Below is a small trained network, with its code and all its weights. Each question gives an input and a class and asks what happens when units are switched off, that is, made to give their printed mean instead of their output.

import numpy as np


def w(rows, s, z=0):
    codes = np.array(rows[::2]) - 128.0
    scale = np.full(codes.shape[1], s)
    scale[-1] = z or s
    return codes * scale


def f(y):
    return y / 2 * (1 + np.tanh(0.7978845608 * (y + 0.044715 * y**3)))


def log_softmax(a):
    a = a - a.max(-1, keepdims=True)
    return a - np.log(np.exp(a).sum(-1, keepdims=True))


def net(x, mask):
    res = np.array(x, float).reshape(1, 4) / 4 @ E
    y = f(res @ A[0][:, :-1].T + A[0][:, -1])
    res = res + np.where(mask, y, B[0][:, -1]) @ B[0][:, :-1]
    return log_softmax(res[-1] @ U[:, :-1].T + U[:, -1])


A, B = {}, {}
E = w([
[109,122,144,112,149],'x0',
[84,139,4,219,226],'x1',
[167,255,94,32,190],'x2',
[16,113,49,68,4],'x3',
],0.0074)
A[0] = w([
[201,122,132,160,185,194],'N0',
[108,66,126,179,128,137],'N1',
[157,135,141,108,91,22],'N2',
[158,105,205,172,183,68],'N3',
[179,138,152,167,146,58],'N4',
[90,93,94,92,113,23],'N5',
[129,28,155,172,117,91],'N6',
[69,113,177,196,114,61],'N7',
[215,129,121,167,144,72],'N8',
[64,112,96,129,68,107],'N9',
[148,250,87,82,137,140],'N10',
[91,171,57,99,58,68],'N11',
[187,106,159,146,159,56],'N12',
[62,146,106,178,193,37],'N13',
[128,147,91,239,176,102],'N14',
[55,123,171,112,181,254],'N15',
[147,92,166,71,82,70],'N16',
[112,100,144,195,99,75],'N17',
[103,109,79,162,153,120],'N18',
[171,92,231,93,118,89],'N19',
],0.012,0.0068)
B[0] = w([
[125,88,152,76,107,254],'N0',
[78,133,149,154,163,197],'N1',
[124,205,87,93,149,127],'N2',
[127,78,73,64,137,207],'N3',
[142,106,105,59,146,160],'N4',
[137,115,96,66,178,144],'N5',
[158,190,174,132,212,205],'N6',
[155,161,135,123,246,164],'N7',
[134,111,106,83,134,173],'N8',
[113,97,134,80,152,207],'N9',
[114,145,197,180,208,248],'N10',
[144,57,106,64,173,202],'N11',
[117,92,92,89,166,169],'N12',
[82,185,96,94,76,173],'N13',
[62,137,126,108,97,225],'N14',
[111,78,163,152,84,215],'N15',
[69,159,115,101,127,181],'N16',
[161,182,169,106,208,167],'N17',
[64,165,134,104,93,179],'N18',
[6,170,86,120,92,221],'N19',
],0.011,0.0085)
U = w([
[116,1,74,50,139,101],'0',
[109,181,182,144,202,89],'1',
[72,74,144,135,85,250],'2',
[34,185,81,98,50,103],'3',
[143,18,154,215,36,189],'4',
[185,160,62,197,17,88],'5',
[189,92,26,206,53,86],'6',
],0.0094,0.017)

Each question gives the input, the list of numbers given to net, and the class t.
The units are the neurons (one row each of A and B). Each row of codes is followed by its name. A weight is (code - 128) times the scale printed after its matrix; where a second scale follows, it is the last column's (A, B and U).
mask holds one flag per neuron, in row order. A switched-off neuron (its flag False) gives its mean, the last column of its row in B, instead of its output. The means were averaged over made-up inputs and are rounded, as every weight is.
A unit's drop is (log p(t) with every unit on - log p(t) with that unit switched off) / (log p(t) with every unit on - log p(t) with every unit switched off).
The circuit of an input: a set's keep is (log p(t) with only the set's units on - log p(t) with every unit switched off) / (log p(t) with every unit on - log p(t) with every unit switched off). Starting from the 12 units with the biggest drops (on a tie, the unit counted first), units are removed one at a time, each time the one whose removal leaves the highest keep (on an exact tie, the one counted first), for as long as the keep stays at least 0.8.
units of the circuit, in order: the units of the circuit, biggest drop first
k most important neurons: the k neurons with the biggest drops, biggest first
drop of u: that unit's drop, to one decimal
input [3,7,-5,-4], class 3: units of the circuit, in order : (N13, N14)
input [2,-6,2,2], class 3: units of the circuit, in order : (N19, N16)
input [3,0,-8,-6], class 1: units of the circuit, in order : (N6)
input [-1,7,1,-5], class 3: units of the circuit, in order : (N13, N14)
input [6,-7,4,-8], class 0: 2 most important neurons : (N3, N12)
input [4,-5,1,2], class 3: 2 most important neurons : (N19, N16)
input [-1,6,-1,3], class 3: units of the circuit, in order : (N13, N18)
input [5,6,7,-8], class 0: 2 most important neurons : (N0, N3)
input [8,-8,-8,3], class 1: 3 most important neurons : (N6, N7, N17)
input [6,8,-8,-1], class 1: 3 most important neurons : (N6, N7, N17)
input [7,6,7,4], class 1: 4 most important neurons : (N10, N19, N0, N3)
input [0,-6,4,1], class 3: 3 most important neurons : (N19, N16, N6)
input [0,-5,-1,-2], class 3: units of the circuit, in order : (N19, N10)
input [2,-7,7,6], class 1: units of the circuit, in order : (N10)
input [3,6,-3,1], class 3: units of the circuit, in order : (N13, N18)
input [5,1,-6,-4], class 1: 2 most important neurons : (N6, N7)
input [-4,4,4,-5], class 0: 2 most important neurons : (N0, N8)
input [3,-2,8,-8], class 0: drop of N0 : 0.3
input [-4,7,0,-6], class 3: drop of N11 : 0.2
input [-5,-1,3,6], class 0: drop of N11 : 0.7
input [-6,-6,8,3], class 1: drop of N6 : 0.0
input [-5,7,7,6], class 1: units of the circuit, in order : (N10)
